Here is a tiny trained network, its code and every weight. The questions are about switching its units off for an input and a class, where a switched-off unit gives its printed mean instead of its output.

import numpy as np


def w(rows, s, z=0):
    codes = np.array(rows[::2]) - 128.0
    scale = np.full(codes.shape[1], s)
    scale[-1] = z or s
    return codes * scale


def norm(h):
    return h / np.sqrt((h * h).mean(-1, keepdims=True) + 1e-5)


def f(y):
    return y / 2 * (1 + np.tanh(0.7978845608 * (y + 0.044715 * y**3)))


def log_softmax(a):
    a = a - a.max(-1, keepdims=True)
    return a - np.log(np.exp(a).sum(-1, keepdims=True))


def net(x, mask):
    res = np.array(x, float).reshape(1, 6) / 4 @ E
    u = 0
    for l in range(4):
        y = f(norm(res) @ A[l][:, :-1].T + A[l][:, -1])
        res = res + np.where(mask[u : u + 4], y, B[l][:, -1]) @ B[l][:, :-1]
        u += 4
    return log_softmax(norm(res)[-1] @ U[:, :-1].T + U[:, -1])


A, B = {}, {}
E = w([
[153,18,96,131,95,66,196,35,134,88,83],'x0',
[162,222,2,191,110,177,169,67,65,71,109],'x1',
[199,132,62,38,86,232,76,60,157,197,80],'x2',
[201,196,79,145,193,150,45,138,60,60,199],'x3',
[124,62,123,130,127,95,97,68,4,145,68],'x4',
[229,182,155,132,60,100,102,108,147,129,222],'x5',
],0.0073)
A[0] = w([
[213,200,189,131,108,141,157,167,185,48,132,9],'L0N0',
[72,122,71,58,121,152,193,104,186,146,123,235],'L0N1',
[167,170,140,113,67,113,57,181,195,69,187,12],'L0N2',
[211,248,155,141,197,41,155,144,254,123,172,58],'L0N3',
],0.0065,0.0015)
B[0] = w([
[94,101,184,94,130,164,196,122,103,114,141,199],'L0N0',
[120,118,172,110,200,128,185,165,193,125,149,200],'L0N1',
[111,168,138,105,188,64,137,73,91,115,177,208],'L0N2',
[59,107,250,159,102,120,147,66,68,172,114,254],'L0N3',
],0.011,0.0055)
A[1] = w([
[240,157,136,31,215,243,55,107,134,202,127,193],'L1N0',
[123,173,179,126,83,146,83,93,108,2,195,6],'L1N1',
[132,136,65,86,4,235,114,122,207,138,120,117],'L1N2',
[92,72,144,169,214,190,89,90,103,50,112,103],'L1N3',
],0.0062,0.0024)
B[1] = w([
[203,154,67,37,132,120,199,181,215,138,157,254],'L1N0',
[59,212,77,178,116,113,151,74,126,41,133,208],'L1N1',
[129,147,109,110,222,197,116,132,142,150,255,180],'L1N2',
[170,97,200,23,58,76,158,123,82,95,136,191],'L1N3',
],0.0093,0.0041)
A[2] = w([
[221,151,140,107,78,142,9,220,119,195,130,216],'L2N0',
[82,144,181,178,103,197,128,183,125,158,112,245],'L2N1',
[128,60,155,8,182,30,25,98,104,152,130,67],'L2N2',
[141,230,185,83,108,49,78,125,84,177,254,81],'L2N3',
],0.0057,0.0013)
B[2] = w([
[131,102,44,70,177,160,175,93,215,183,212,141],'L2N0',
[168,89,124,79,165,128,119,204,127,182,128,162],'L2N1',
[189,136,127,49,25,191,91,162,86,125,154,187],'L2N2',
[179,140,244,140,221,137,166,74,123,135,177,255],'L2N3',
],0.011,0.0053)
A[3] = w([
[106,163,48,135,105,143,100,75,119,43,117,114],'L3N0',
[103,115,102,162,2,45,60,90,9,135,129,200],'L3N1',
[133,47,178,232,99,144,54,174,109,168,156,82],'L3N2',
[125,186,158,147,158,75,74,103,70,116,125,254],'L3N3',
],0.0067,0.0031)
B[3] = w([
[162,182,31,155,123,44,105,106,145,115,93,151],'L3N0',
[139,123,19,187,106,151,187,2,113,153,220,224],'L3N1',
[171,102,86,106,170,127,83,145,202,142,202,140],'L3N2',
[111,100,92,27,107,102,236,205,75,117,128,254],'L3N3',
],0.0091,0.0047)
U = w([
[154,147,26,195,128,46,165,89,122,104,114,28],'0',
[60,70,174,175,192,99,139,217,241,187,94,14],'1',
[161,76,72,90,27,140,62,195,58,84,122,86],'2',
[201,157,84,58,190,171,133,177,255,202,205,242],'3',
[88,133,200,144,169,81,197,105,112,104,185,254],'4',
[121,183,131,196,108,153,27,163,188,91,88,1],'5',
],0.0082,0.0032)

Each question gives the input, the list of numbers given to net, and the class t.
The units are the neurons (one row each of A and B). Each row of codes is followed by its name. A weight is (code - 128) times the scale printed after its matrix; where a second scale follows, it is the last column's (A, B and U).
mask holds one flag per neuron, layer by layer. A switched-off neuron (its flag False) gives its mean, the last column of its row in B, instead of its output. The means were averaged over made-up inputs and are rounded, as every weight is.
A unit's drop is (log p(t) with every unit on - log p(t) with that unit switched off) / (log p(t) with every unit on - log p(t) with every unit switched off).
The circuit of an input: a set's keep is (log p(t) with only the set's units on - log p(t) with every unit switched off) / (log p(t) with every unit on - log p(t) with every unit switched off). Starting from the 12 units with the biggest drops (on a tie, the unit counted first), units are removed one at a time, each time the one whose removal leaves the highest keep (on an exact tie, the one counted first), for as long as the keep stays at least 0.8.
units of the circuit, in order: the units of the circuit, biggest drop first
most important unit: the unit with the biggest drop
top k neurons: the k neurons with the biggest drops, biggest first
top k neurons in layer l: the k neurons of layer l with the biggest drops, biggest first
drop of u: that unit's drop, to one decimal
input [4,4,-1,0,7,-8], class 0: units of the circuit, in order -> [L2N3, L0N3]
input [0,-5,1,-5,2,-1], class 1: units of the circuit, in order -> [L0N2, L2N3]
input [4,5,3,-2,2,-1], class 0: units of the circuit, in order -> [L2N3, L3N0]
input [3,1,-2,0,2,5], class 0: top neuron -> [L0N1]
input [1,8,1,-7,-7,-7], class 1: top 2 neurons -> [L0N1, L1N0]
input [2,6,-2,-2,-1,-4], class 0: units of the circuit, in order -> [L0N3, L2N3]
input [-8,6,-1,-1,-2,-6], class 3: top 3 neurons -> [L0N3, L0N2, L1N1]
input [-7,2,5,-3,-8,2], class 4: top 2 neurons -> [L0N3, L0N2]
input [6,1,2,5,8,1], class 2: top 2 neurons -> [L2N2, L1N1]
input [8,2,-2,8,8,-7], class 2: top 3 neurons -> [L1N3, L2N2, L1N1]
input [0,2,7,-2,-4,8], class 4: top 4 neurons -> [L0N2, L0N3, L0N0, L2N3]
input [3,-8,3,-4,6,-5], class 2: units of the circuit, in order -> [L2N2, L2N3]
input [3,5,-6,1,1,4], class 0: top 2 neurons in layer 0 -> [L0N1, L0N2]
input [6,-3,5,-1,2,-4], class 2: top 2 neurons -> [L2N2, L2N3]
input [2,1,-7,2,6,0], class 0: most important unit -> L3N1
input [-4,1,-1,-2,7,6], class 3: top 2 neurons -> [L0N3, L0N0]
input [5,-3,-1,3,8,7], class 0: top 4 neurons -> [L3N1, L0N1, L1N2, L1N0]
input [-5,3,-1,-4,6,-7], class 2: top 2 neurons -> [L1N3, L2N3]
input [3,-3,3,-4,3,-4], class 1: top 2 neurons -> [L0N1, L0N2]
input [-4,2,-4,4,4,-2], class 2: most important unit -> L3N3
input [-7,6,-3,-2,-2,-5], class 1: top 3 neurons in layer 2 -> [L2N1, L2N2, L2N3]
input [-5,4,-2,-8,2,2], class 3: top 2 neurons in layer 1 -> [L1N1, L1N2]
input [-1,-7,-8,-4,1,-1], class 3: top 2 neurons -> [L3N2, L1N1]
input [-1,-2,0,-2,-2,0], class 1: top 2 neurons in layer 2 -> [L2N1, L2N3]
input [-8,-2,-3,-7,7,1], class 3: drop of L1N1 -> 0.1
